In the rows, zero is written as 128.
Each row has a class, written as a number after it.
[166 133 119 105 126 147 133 122 161  88 115 128 132 160 132 131  89 137
 112  69 112 130 124  68 112 116 178 136 164 115 127 124  93 169 104 114
 132 124 111 161 127 127 122 154  89 103 142]  1
[108 123 144 150 121 162  80 100 147 140 134 188 113 122 102 127 113 164
 162 122 119 131 150  91  95 130 147 132 141 111 153 142 104 139 100 132
 150 164 137 129 118 145 169 109 132 156 106]  4
[111  93 138 111  83 126 179 190 125 126 125 138 121 132 130 138 168 107
 173 176 134 127 116 133 122 142 163 105 115 159  92 124 131 132 165 122
 119 124 111 153 128 105 107  62 128 121 122]  5
[127 146 150 124 170 154 115 115  77 149 146 154  99 156  56 111 130 150
 123  80 122  96 112 111  90 113 105 117 171 101 117 122  63 111  89 165
 174 203 154 125 128 140 139 120 156 178 103]  0
[159 103 139  69  93 143 123 116 138  91 112 147  97 150  87 141 135 130
 137 151 120 131 122 131  99 133 142  84 125 137 135  95 101 180  92 138
 146 123 128  80 180 105  77 162 123 102 137]  7
[173 117 137 172 120 112 117 141 157 110 134 173 109 161 103 135 109 107
 133 139 177 108 128  76  96 149 145 127 113 117  77  48  90 174 155 141
 151 138 153 121 151  97 122  90  52 120 116]  7
[ 74 113 106 106 103 132 176 111 161 105 115  53 153 185 161 153 104 125
 119 118 131 143  93 115 122 116 169 118 104  86 134 192 100 123  92 107
 122 164 141 110 119 103 123 121 154 126 139]  5
[137 178 124 134 153 157 114 123 122 109 151 120  72 136 107  86 174  93
 165 162  74 122 130 138  89 131  78 118 137 102  83 169 106 103 121 175
 122 107 143 102 118 158 207 157 173 142  89]  2
[122 100 125 167  94 101 120 127  97 118  96 104  97 143 114 142 162 133
 121 143 131 128 146 196 134 140 135 112 127 110  89  83 116 129 140 144
 123 149 136 132 145 118 105  71 110 140 109]  9
[118 160 121  76 164 152 180 156 125 125 138 135 110  89 128 142 112 133
  99  87  75 142 150  97 134 145 145 160  56 172 103 148 143 132  71 134
 166 132 109 106 119 127 116 125 157  93 123]  6
[129  80 122 161  87 129 149 190  98 162 155 153 116 140 126 149 160 115
 109 142 136 147 134 138 152 108 145 120 135 122  55 117 129 138 132 160
 104 110 121 119 138 125  68 115 142  92 118]  7
[ 90 165 130 160 132 129 145 110 150 138 145 174 107 183 116 121 117 103
 132 128 161 142 152 127  90 103 123  86 110  86 107  95 119 147  83 161
 138 141 201 138 119 130 154 130 117 123  94]  6
[133 145  86 138 116  94 161 163  97 145 129  97 175 124 119 132 140  89
 146 109 158 122 128 144 108 108 142 131 150 111 158 106 114  84  66 125
 119 117 121 149 134 143 154 156  88 134 108]  6
[116 117 125 113  87 126 143 114 109 126 122 144 134 144 159 122 104 138
 123 146 109 123 106 102 127 108 142 138 132 110 119 140  88 148  99 145
 183  93 156 131  93 129 128 129  98 140 102]  6
[164 138 121 103 152 124  73  96 141  93 131 139 131 100  72 119  83 150
 116 144 149 150 137 122 126 120 121  89 113 105 128  83 104  78 101 114
 107 139 124 144 131 173 144 119  89 124 124]  0
[183 116 143  35  86 110 150 182 164 148 101 189 104 104 111 131 118 117
 102 148  91 141 127 136 138 114 120 106 197 142  74 167 124 112 120 138
 130 146  83 114 170 109 124 145 115 128 167]  2
[204 134 121 131 134 108 117 148 163 149 172 161 136  96 129 142 104 113
 115 127  76 156 105  91 140 129 166 120 160 132 123 151  77 114 157 148
 144  62  77 124  88 123  98 118 149  78 143]  9
[145 134 144 105 136 109 139 130 137 121 153 144 154 108  86 108 137 121
 125  92 155 135 122  88 135 124 155 104 169 143 129 127  63 124 112 152
 102 149 112 119 134 150 131 134 160 133 120]  9
[118 139 152 130 137 127 185 110 146 137 120 135 100 130 103 136 114 132
 120  79 158  98 115 112 108 145 143 114 133 112 128 113 106 154 119 148
  87 108  95 142  95 117 128 140 116 128 127]  5
[111 140 130 166 149 138 155 111 141 126 141 108 134 153 126 103 111  95
 103  95 148 150 128 143 145 114 139 144 123 129 111 122 152 172  93 134
  65  68 142 102 115 153 159 186 110 124 109]  2
[134 128 102 128 112 133 195  98 117 128 130 122  99 192 123 121 105  86
 160 108 161 120 108 154 161 142 144  83  96 141 149 139 106 140 111 130
 150 180 135 154  95 112 149  98 147 107 120]  3
[136 137 134 114 120 140 139 117 124  98 124 145 119 101  71 149 138 107
 163 107 130 137  84 126 138  95 128  80 172 111  99 109  86  96 106 125
 125 168  74 124 144 144 149 132 131  80 157]  3
[125 125 131 165 138 150 137 174  80 125  94 106 137 141 125 125 139  71
 129  99 156 137 115  64 154 122 149 138 119 142  89 108 107 149  93 138
 110 143 111 148 137 139 107  94 117  91 122]  0
[141 101 120 132  78  94 116  83 135 141 102 160 153 160 124 124 127 133
 100 144 121  74 102 147 131 143 106  87 129 115 133 138 105 139 108 118
 130  94 124 119 109 121 150 143 175 176 113]  4
[151 112 163  62 143 118  98 159 123 117 139 153 122  81 151 113 107 135
 103 190  68 152 130 119 125  97 103  95 131 111 118 137  96  88 145 144
  93 117 130 159  95 122  99 138 140 109 153]  0
[105 122 163 173  95 134  95 136  91 117 133 111  73 107 125 101 155 154
  87 110 116 141 136 140  84 123 159 147 131 144 121 155 141  75 117 139
 147 131 124 111 166 111  89 125 127 148 137]  2
[ 67 159  97 123 151 100 132 190 140 126 147 123 144 102 117 101 100  79
 133 120 165  90 140  66 112 157 158 122 105  83 117 125  90 152  73 169
  89  98 115 130 127 193 155 132 134 135  91]  8
[111 121 123 121 121  94 153 224  99 125 146  83 111  70 111 144 124 142
 163 166  74  91 113  83 123 100 177 101 139 141  57  81 147 122 108 139
 128 101 131 115 132 126 149 143  83 116  71]  6
[186 146 126 110 143 167 152 155 166  99 103 205 150 143 107 146  98 146
 100 144 131 150 168 170 108 149 116 121 138 138 141 125 135 177 125 141
 133 126  94 127 141 129 126 144 115  95 131]  9
[127 141  96  49 170 122 167 201 131 172 180 147 165 119 108 108 104 118
 113   4  94 116  87  99 103 108 121 122 216 106  96 124  79 116  90 142
  99 178 138 128 146 145 133 128 107 136 130]  5
[ 95 130 117 106 141 103 199 182 170 133 162 107 145 133 172 115 179  96
 130 134 131  92 122 134 128 135 107 155 101 106 100 144 132  81  89 145
 117 191 134 126 116  93 141 102  88 127 113]  2
[153  81  91 127 108 112 134 132 134 146 160  45 164 139 140 139 169  77
 108 177 179 170 137 109 170  75 138 143 144 158  75 157  93 113 138 162
 142 163 124 107 116 123 112 127  63 113 159]  8
[134 118 130 123 116 104  89  93 127 150 132 160 136 120 108 108 106  78
 103 176 113 118 112 143 121 131 122 108 116  89 104 124 112  81 131 126
 187 111 114 123 127 156  98 113  79 140 139]  2
[172 100 118  74 110 103 116 139 102  74 132 105 172 134 114 134 107 139
 135 182  98 148 143 102 154 105 147 137 159 135 118 128 106 157 113 130
 129 154 129  97 155 115 108 102 130 144 131]  5
[138 127 143 132 110 125 143 152 146 142 116 174 120 137  72 133  92  72
 124 113 119 151 122 151 113 133 124  72 137  77  64 117 131 117 107 147
 124 152 110 147 131 137 149 114 147 107  78]  4
[116  94 121 100 126 144 153 159 154 157 138 119  74 102 123 145 112 147
 142  83 164 152  85  80 149 122 125 148  87 146  92 159 137 156 134 132
  92 105 128 124 104 113 112  93 100 117 162]  7
[ 78 121  95  52 141 117 182 146 186 150 157 157 177 176 130 117 116 118
 150 115 185 126 136 116 130 103 107 107  81 107 119 116 140 129  69 112
 116 136 130  90 149 113 115 140 110 136 116]  6
[179 153  98 144 114 108 164 110 171 120 151 147 105 136 112 126  87 121
 156 104 105 146 149  56 121  89 112 117  98 111 111 143 204 149  72 119
 106 125 119 135 128 102 158 125 117 108 161]  2
[128 148 118 137 139 173 153 173 181 134 152 115  82 167 101 109 162  97
 107 133 145 142 123 100  84 138 145 134  88  84  85 162 123 115  67 177
 123 134 148  92 162 116  85  95 119 135 101]  4
[142 116 105  44 155 125  43 147  97 128 156 155 148 123 123 104 101 162
 129  77  83 128 152 146 124 137 146 138 154 215 156  92  94 122 143  96
 162 129 127 105 139 101  90 112 161  97 156]  5
[149 148 109  89 171 151 141 200 148 160 107 107 111 150  63 123 119 125
  97  56 109 117 100 140 126 128 156 136 182 134 119 197 109 155 110 145
  99 150 136 152 112 114 153 146 178 107 153]  3
[ 93 140 143 143 157 158 118  95 135 139 105 126 112 101  81 120 151  62
 102 103  83 116 130 102 109 145 151 129 142 121  96  99 130 173  57 147
 122 131 119 128 111 158 107 122 143 126 163]  4
[160 139 104 102 122 113 121 191 164 151 135 153 136 149 106 126  98 161
 104 169 112  88 186  73 125 106 161 126 152  97  74 104 109 121 137 139
 113 146 146 136 148 116 100 110 140 118 131]  1
[127  52 143 116  59 113  97 158 102 111 104 101 138 100 115 197 167 158
 112 148 113 162 140 155  96 116 181 112 164 168 118  93 158 165 141 133
 134 100 133 134 158  98  78 141 145 149 141]  7
[130 146 119 102 141 124  92 162 117  87 145 134 149 137 139  77 103 118
 119 163 157 101 144 128  81 140 126 125 146 141 146 102 105 173 148 158
 137 126 200 141 143 145 131 140  96 139 118]  8
[125 108 116  76 124  92 108 117 169 117 120 166 139 140  90 139 127 121
 117 117 150 153 146  96 113 132 139  89 117 126 163 131 113 190  74 163
 108 136 124 136 139 110  99  96 118 133 149]  1
[104 136 107  40 134 114 129 184 159 119 156 142 111 109 159 120 117 148
 163  87 108 138 131 117 126 130 137 139  88 177 165 101 121 130  69  94
 142 121 141  98 171 110 117  94 128 140 133]  0
[177 152 145 152 153 123 106 114 108 115  93 126 164 128 121 116 132 142
  78 120 128 100 114  57 148 151 148  97 136 161 131 131  75 141 178 152
 141  96 129 135 113 152  98 125 156 114 122]  9
[113 142 103 115 134 131 198 165 162 139 150 131 162 148 130  98 142  66
 117  67 157 112 125  74 104 142 145 109 149 165 103  60 109 160  82 158
  90 188 151 132 133  99 115  93  98  81 130]  1
[140 121 115 116  65 121 135 107 138 138 163 138 131  76 130 128 117 112
 101 101 129 118 133 109 134 125 123 108  95  86  91 120 125  85  85 125
 116  96  88 112 167 179 107 165 123 111  82]  6
[110 157 131  79 146 161 149 144 157 151 126 160 102 133  91 119 101 115
 123 102 186 152 145 126 132 119 152 121 117 142 115 146 127 137 116 141
  95  99 141 145 116 146 147 150 191 135 140]  3
[120 133 130 113 110 137 132 174 120  93 123 105 127 130 103 114 112 109
  79 136 102 134 135 100 120 113 168 104 178 125  65 143  70 103 102 160
 144 184  99 114 146 137 119 131 146  94 124]  1
[123 147 104 154 141 140 164 184 146 110 138 124 144 168 117  99 103 149
  67  59 109  88  92  92 144 139 174 155 131 176  99 118 132 203  88 124
 143 105 167 109 115 115 142 106 141 127 119]  3
[119 122 111  97 103 136 112  98 122 125 137 140 113 135 126 130  87 158
 107  85  96 146 130 116 121 107 111 151 118 127 141 123 130 187  57 137
 143 122 153  82 129 105  95 115 160 125 158]  8
[109 136 162 177 167 120 110 103 142 123 146 193 113  95  87 133 112 121
 114  77 145 147 148 114  85 101 102 121 110 143  94 128 158 174 124 147
 112 120 111 140 106 115 180 171 126 111 152]  4
[ 63 102 119 167 114  92 141 170 128 150 141  93  79 143 127 116 161 114
 123  43 106 139 144 143 121 114 167 150 114 124 104 182 126 160  92 150
  78 135 114 131 124  99 145 129 136 100 139]  2
[133 102 124 139 119 137 106 131 133 126 121 143 168 120 114 144 101  97
  88 186 139 150 138 111 132 121 124 135 141 118  52 155 110 131 171 152
 145 126  86  82 152 156 135 130 113 136 143]  2
[132 148 152 138 109 140  97 112 149 131 130 146 113  54 114 121 160  94
 139 123 151 136 141 111 123 160 111 130 151 141  85 124 136  94 158 152
 108  98  75 141 118 153 145 108 142 101 110]  5
[ 58  99 155 160  95  98 175 168 149 132 157 127  74 152 123 120 118 142
 144  91 164 136 142 168  88 101 141 149  76 124 156 162 145 185 106 133
  62 154 159 112 147  64 139 122 127 129 155]  2
[113 119 112 116 132 109 117 126 127 120 159  96 168 159 119 123 102 131
  83 139 148  78 137 142 128 103 133  98 129  99  83  81 117  69 126 123
 203 140 101 119 110 138  86 158 105 121 109]  8
[112 132 118 142 133 113 153 104 152 114 138 109 146 147 105 147 122 139
 155 160 150 135 121  97 124  83 125 123 103 106 151 155 134 134  93 126
 135 133 124 122 104 115 147 127 111 140 141]  1
[132 149 172 160 144 114 130 114 112  85 103 127 137  96 127 158 163 174
 119  92 101 162 120 160 113 116 146 141 147 163 126 190 152 115 181 110
 173 153 116 142 144 102 147 163 168 100 139]  9
[ 98 112 173 175 112 144 143 132 131 164  94 135  78 108  70 142 139 123
 166 135 123 149 142 112  94 103 156 148 188 130 107 127 129 166 105 157
 140 128  66 115 110 101 154 132 105 140 139]  0
[146  96  98 167 117  96 144  99 105  82 133 101 158 145  95 139 148 102
  94 178 112 102 110  95 145 145 156 103 132 147  95 127 126 173 101 131
 128 184 120 113 146 129 113  74 132 160 161]  1
[104  98 155  78 105 111 140 107 140 130 145 166 147  65 165 140 187 163
 172 108 140 126 124 137 114 136 119 132 126 127  89 151 133 101 207 118
 115 113 121 173 124 138 156 147 164 156  93]  9
[146 105 155 121 125 126 149  85 147 140 140 110 100 113  99 111 127 101
  99  98  99 137 138  97 125 148 153 104  99 152  83 102 122 133 132 124
  91  90  77 115 102 125 117 137 130 142 117]  5
[132 150 147 126 149 161 123 132 140 114  97 115 133 114  81  95 158 102
 124 156 106 158 134 133 107 142 117 117 182 140 108 133 128 116 109 136
  94 162 135 133 130 159 182 116 154 166 122]  0
[111 111 148 180 160 153 116 160  54  99 146  93  76 150 122 130 120 139
 169 100 122 136 107 140 100 132 143 136 126 161 126  79 128 157 145 133
 124 125 132 114 131  94 116  90 138 144 109]  0
[123 161 130 113 151 152 124 116 118 156 121 147 123 146  80 110  98 142
 113  61 152 103  95 121  95 143 120 155 111  94 101 131 100  56  93 113
 149 150 146 107 139 135 160 131 150 160  87]  2
[119 136 120 125 142 154 126 147 128 138 127 160 125 133 118 134 124 115
 126 110 147 121 108 146 136 122 123 110 134 152 159 111 141 129  86 125
 147 128 123 145 107 128 127 114 117 126 146]  3
[178 128 108  86 133 112 160 155 133 109 137 140 109 148 147 107  97  99
 117 135 123 141 167 131 113 159 150 122 110 158 122 119  95 168 128 165
 131 112 126 137 118 104 139 144  87 108  98]  6
[154 128 149 155 102 139 109 152 126 113 170 114 113 113 147 136 185  91
 170 148  91 130 152 148 140 112 104 150 107 143 146 122 147 147 142 124
 110 116 153 166 117 131 133 103 157 109 101]  1
[122 135 104 140 147 111 150 161 161 152 154 105 123 124  78 139 115  62
 146  82 110 160 145  89 100 106 133 112 149 112 115 114  98 159 127 160
  95 119  94 156  94 145 150  85 123 136 169]  1
[119 104 136 127 119 145 154 143 134 141 129 181 124  96 114 115 182 111
 176 152 126 162 150  96 123 132 118 117 134 149  85 123 109 156 176 158
  67 119  91 145 127 151 147  87 107 117 128]  1
[124 122 135 133 110 132 180 187 179 114 141 111 145 136 146 147 103 121
 102  82 155 128 129 119 140 129 109 131 141 129  92 138 143 138 170 119
 101 160  88 131 141 118 120  73 123 133 149]  5
[ 95 133 126  95 127 106 111 169 171 121 116 161 160 125 116 120  30 132
 126 156 153 104 130  77 137 102 190 100 145 115 127 106 119 180  92 107
 172 159 143  82 191 139  92 144  60  98 141]  9
[134 112 144 144 102 136 153 224  87 124 107 178 102 129 106 110 114 142
 114 123 118 152 147 167 126 130 157 118 125 143  85  72 122 104  85 112
  76 126 110 137 151 129 143 113  88 118  71]  6
[190 126 120 155 116 125  91  98 128 136 118 149 158 141  59 108 102 147
  79 167 154 114 145 179 121 117 138 149 155  81 113 138 111  57 147 100
 143 137  96 124 147 135 130 156 123 146 137]  3
[116 162 123  88 145 114 182 108 146 103 113 120 108 130 131 115  92  78
 150  93 149 128 122 119 143 133 103 121 108 111 118 123 138 133  50 127
 126 140 105 153  97 131 178 140 132 131 116]  0
[140  85 153 128  78 149 155 125 127  76 138  93 144 147 165 166 122 133
  81 174 121 153 112 190 126 118 133  96 174  88 115 146 111  85 148 129
 158 178  94 133 148 133  85 128 131 152 119]  0
[ 75  89 151 152  82 144 101 115 119  91  95 122 100 142 167 121 103 154
 117 161 125 121 135 115 137 143 156 134 121 161 113 108 141 179 123 108
 138 122 115  85 143 102  97  84 104 150 137]  5
[ 78 125 144 139 147 136  92 132 118 149 165 147 123 122 117 128 103  94
  89  72  75 122 129 105  92  99 156 163 166  88  88 119 119 105  51 117
 143 166 116 100 140 122 104 146 166 146 170]  2
[146 138 108 120 164  91 176 120 160 116 170 159 115 127 121 125  97  85
 107 130 135 115 163 122 164 111 119 122  54 134 123 135 180 169  83 121
 112 160 104 134 123  96 103 130 129  88 200]  3
[110 131 171 143 129 111 104 143 110 108 100 102 113 112  85 126 133 125
  88 133 111 160 101 146 133 116 176 105 166 110  88 149 134 118 134 133
 103 111 153 158 122 138 102 121 155 114 131]  6
[115 120 139 171 133 123 203 137  89 155 161 121 124 140 158 131 187 104
 121  22 102 155 123 179 149 105 147 150 120 143 144 161 143 149 109 105
  98 135 123 144 150 133  95 156 159 126 136]  9
[111 147 130 159 126 111 176 200 159 108 147 119 134 127  99 111 158 148
 116 104 176 151 148  81 102 122 166 120 134 103  88 142 119  94 144 155
  81 164 122 152 158 142 121  76 121 129 125]  8
[127 117  97 131  99 105 122 148 161 103 151  84 182 100 127 123 101 108
 123 150 114 158 105 108 106 108 118 106 186 109  94 138 108 142 181 146
 115 117 126  98 153 157 144  94  76 133 149]  5
[130 107 106 128  81  92  91 112 135 140 135  65 177 101 114 171 102  98
 138 120 125 141 106 125 119 111 122 128 154  90 102 106  69 128 133 160
 146 139 134  84 120 116 162 135 132  84  86]  8
[188 134 130 120 173 120 139 154 156 143 166 187 162 150  72 109  67 123
 118  84 140 148 117  75 128 119 150  93 135 136 106 129  77 154 146 124
  96 139 135 120 132 145 164 143 136 127 104]  9
[149 150 139  98 158 132 192 130 163 181 154 150 141 118  78  98  95 122
  95 108  97 144 151  86 117 110 144 136  81 147 116 119  96  98  83 126
 119 123 101  75 101 101 120 164 129  87 129]  6
[176  85 133 155  99 123 139 106 112  97 191 171 140 119 185 150 145 132
  84 164 125 135 135 124 151  94 138 124 111 149 148 157 103 131 113 141
 156 171 100 116 145 104  91 163  86 101 158]  3
